Below is a small trained network, with its code and all its weights. Each question gives an input and a target symbol and asks what happens when units are switched off, that is, made to give their printed mean instead of their output.

import numpy as np


def w(rows, s, z=0):
    codes = np.array(rows[::2]) - 128.0
    scale = np.full(codes.shape[1], s)
    scale[-1] = z or s
    return codes * scale


def norm(h):
    return h / np.sqrt((h * h).mean(-1, keepdims=True) + 1e-5)


def f(y):
    return y / 2 * (1 + np.tanh(0.7978845608 * (y + 0.044715 * y**3)))


def softmax(a):
    e = np.exp(a - a.max(-1, keepdims=True))
    return e / e.sum(-1, keepdims=True)


def log_softmax(a):
    a = a - a.max(-1, keepdims=True)
    return a - np.log(np.exp(a).sum(-1, keepdims=True))


def net(x, mask):
    ids = ['ΞΦΨβεηθλμπτ'.index(c) for c in x.split()]
    T = len(ids)
    res = E[ids] + P[:T]
    r = norm(res)
    for j in range(3):
        rows = slice(4 * j, 4 * j + 4)
        q, k, v = (r @ M[0][rows].T for M in (Q, K, V))
        z = softmax(np.where(np.tri(T) > 0, q @ k.T / 4**0.5, -1e9)) @ v
        o = O[0][rows]
        res = res + np.where(mask[j], z, o[:, -1]) @ o[:, :-1]
    y = f(norm(res) @ A[0][:, :-1].T + A[0][:, -1])
    res = res + np.where(mask[3:19], y, B[0][:, -1]) @ B[0][:, :-1]
    return log_softmax(norm(res)[-1] @ U[:, :-1].T + U[:, -1])


Q, K, V, O, A, B = {}, {}, {}, {}, {}, {}
E = w([
[96,125,109],'Ξ',
[211,78,206],'Φ',
[110,33,220],'Ψ',
[91,116,127],'β',
[81,123,107],'ε',
[75,151,65],'η',
[191,50,219],'θ',
[96,131,145],'λ',
[121,8,65],'μ',
[80,107,131],'π',
[113,100,168],'τ',
],0.012)
P = w([
[196,99,171],'0',
[2,96,90],'1',
[140,171,116],'2',
[12,41,23],'3',
[54,119,229],'4',
[9,89,101],'5',
],0.0092)
Q[0] = w([
[134,66,49],'head 1',
[144,163,126],'head 1',
[202,154,58],'head 1',
[27,91,156],'head 1',
[122,83,160],'head 2',
[96,66,90],'head 2',
[81,75,91],'head 2',
[75,186,228],'head 2',
[212,43,247],'head 3',
[12,165,70],'head 3',
[67,182,190],'head 3',
[129,223,146],'head 3',
],0.013)
K[0] = w([
[115,151,212],'head 1',
[101,137,114],'head 1',
[154,197,146],'head 1',
[139,98,87],'head 1',
[186,210,148],'head 2',
[233,143,134],'head 2',
[155,167,127],'head 2',
[68,162,202],'head 2',
[108,6,205],'head 3',
[47,226,63],'head 3',
[97,208,166],'head 3',
[104,125,61],'head 3',
],0.014)
V[0] = w([
[144,123,131],'head 1',
[119,69,36],'head 1',
[140,215,212],'head 1',
[115,201,147],'head 1',
[221,204,194],'head 2',
[95,190,225],'head 2',
[51,200,152],'head 2',
[10,47,168],'head 2',
[83,162,48],'head 3',
[165,143,144],'head 3',
[166,109,165],'head 3',
[73,151,101],'head 3',
],0.013)
O[0] = w([
[131,128,125,129],'head 1',
[180,116,98,170],'head 1',
[81,136,175,27],'head 1',
[89,153,154,19],'head 1',
[143,204,105,180],'head 2',
[71,155,149,208],'head 2',
[63,149,157,58],'head 2',
[60,8,132,254],'head 2',
[156,122,142,79],'head 3',
[99,141,149,96],'head 3',
[129,117,112,137],'head 3',
[121,104,141,140],'head 3',
],0.013,0.0059)
A[0] = w([
[147,141,100,123],'neuron 1',
[129,181,125,145],'neuron 2',
[78,130,99,118],'neuron 3',
[117,158,32,174],'neuron 4',
[152,183,155,255],'neuron 5',
[115,172,249,141],'neuron 6',
[159,127,171,142],'neuron 7',
[145,86,156,149],'neuron 8',
[115,108,120,84],'neuron 9',
[156,112,176,129],'neuron 10',
[145,196,90,84],'neuron 11',
[58,141,194,155],'neuron 12',
[164,95,111,132],'neuron 13',
[112,128,230,83],'neuron 14',
[146,217,90,75],'neuron 15',
[128,142,115,122],'neuron 16',
],0.02,0.0087)
B[0] = w([
[137,187,145,149],'neuron 1',
[115,124,130,138],'neuron 2',
[133,97,68,183],'neuron 3',
[156,218,93,254],'neuron 4',
[98,75,220,169],'neuron 5',
[49,59,242,145],'neuron 6',
[110,56,134,123],'neuron 7',
[67,133,165,220],'neuron 8',
[113,127,121,145],'neuron 9',
[131,66,181,132],'neuron 10',
[123,226,152,157],'neuron 11',
[136,163,72,213],'neuron 12',
[152,114,180,222],'neuron 13',
[76,187,123,139],'neuron 14',
[105,254,180,164],'neuron 15',
[133,162,137,122],'neuron 16',
],0.0092,0.0067)
U = w([
[238,170,41,1],'Ξ',
[158,213,223,210],'Φ',
[129,105,166,107],'Ψ',
[121,109,65,10],'β',
[209,85,147,78],'ε',
[232,87,153,66],'η',
[176,92,244,232],'θ',
[2,151,154,245],'λ',
[228,82,115,103],'μ',
[103,94,131,130],'π',
[40,175,15,135],'τ',
],0.015,0.0049)

Each question gives the input, a string of symbols that net reads in full, and the target symbol t.
The units are the heads (4 rows each of Q, K, V and O) and the neurons (one row each of A and B). Each row of codes is followed by its name. A weight is (code - 128) times the scale printed after its matrix; where a second scale follows, it is the last column's (O, A, B and U).
mask holds one flag per unit, heads first, then neurons. A switched-off unit (its flag False) gives its mean, the last column of its rows in O or B, instead of its output. The means were averaged over made-up inputs and are rounded, as every weight is.
A unit's drop is (log p(t) with every unit on - log p(t) with that unit switched off) / (log p(t) with every unit on - log p(t) with every unit switched off).
The circuit of an input: a set's keep is (log p(t) with only the set's units on - log p(t) with every unit switched off) / (log p(t) with every unit on - log p(t) with every unit switched off). Starting from the 12 units with the biggest drops (on a tie, the unit counted first), units are removed one at a time, each time the one whose removal leaves the highest keep (on an exact tie, the one counted first), for as long as the keep stays at least 0.8.
circuit, biggest first: the units of the circuit, biggest drop first
top k neurons: the k neurons with the biggest drops, biggest first
heads that matter: for each layer, one digit per head in row order, 1 if its drop is at least 0.15 and else 0, layers parted by /
input θ Φ λ ε, target Ξ: circuit, biggest first => (head 2; neuron 4)
input μ θ θ Φ μ μ, target Ξ: top neuron => (neuron 4)
input β Ψ λ Ψ η θ, target τ: circuit, biggest first => (head 2; head 3; neuron 12; neuron 5)
input λ τ λ Ψ Φ, target λ: heads that matter => 010
input λ Ψ Φ λ τ Φ, target Φ: heads that matter => 010
input λ β θ, target λ: circuit, biggest first => (head 1; head 3)
input θ Φ Φ Φ η λ, target Φ: circuit, biggest first => (head 2; neuron 5)
input λ θ θ λ τ λ, target Ξ: heads that matter => 110
input θ Φ τ η β, target τ: heads that matter => 110
input θ λ τ θ λ, target τ: circuit, biggest first => (head 2; head 1; neuron 12; neuron 5)
input θ Φ Φ μ θ ε, target Φ: circuit, biggest first => (head 2; neuron 15)
input Ξ τ θ τ Ξ η, target Ξ: circuit, biggest first => (head 2; head 3)
input λ μ Ξ μ Φ λ, target μ: heads that matter => 101
input β λ τ ε ε, target τ: circuit, biggest first => (head 2; head 1; neuron 12; neuron 5)
input θ ε Φ μ λ Ψ, target Φ: circuit, biggest first => (head 2)
input θ Φ λ β, target Ξ: circuit, biggest first => (head 2; neuron 4)
input β θ Ξ, target θ: heads that matter => 001
input λ λ λ λ β τ, target τ: heads that matter => 110
input λ Φ Ξ, target λ: heads that matter => 101
input λ Ψ η, target λ: heads that matter => 111
input θ λ Ψ μ, target Ξ: circuit, biggest first => (head 2)
input λ λ Φ, target λ: heads that matter => 000
input θ β λ π π Ψ, target τ: heads that matter => 010
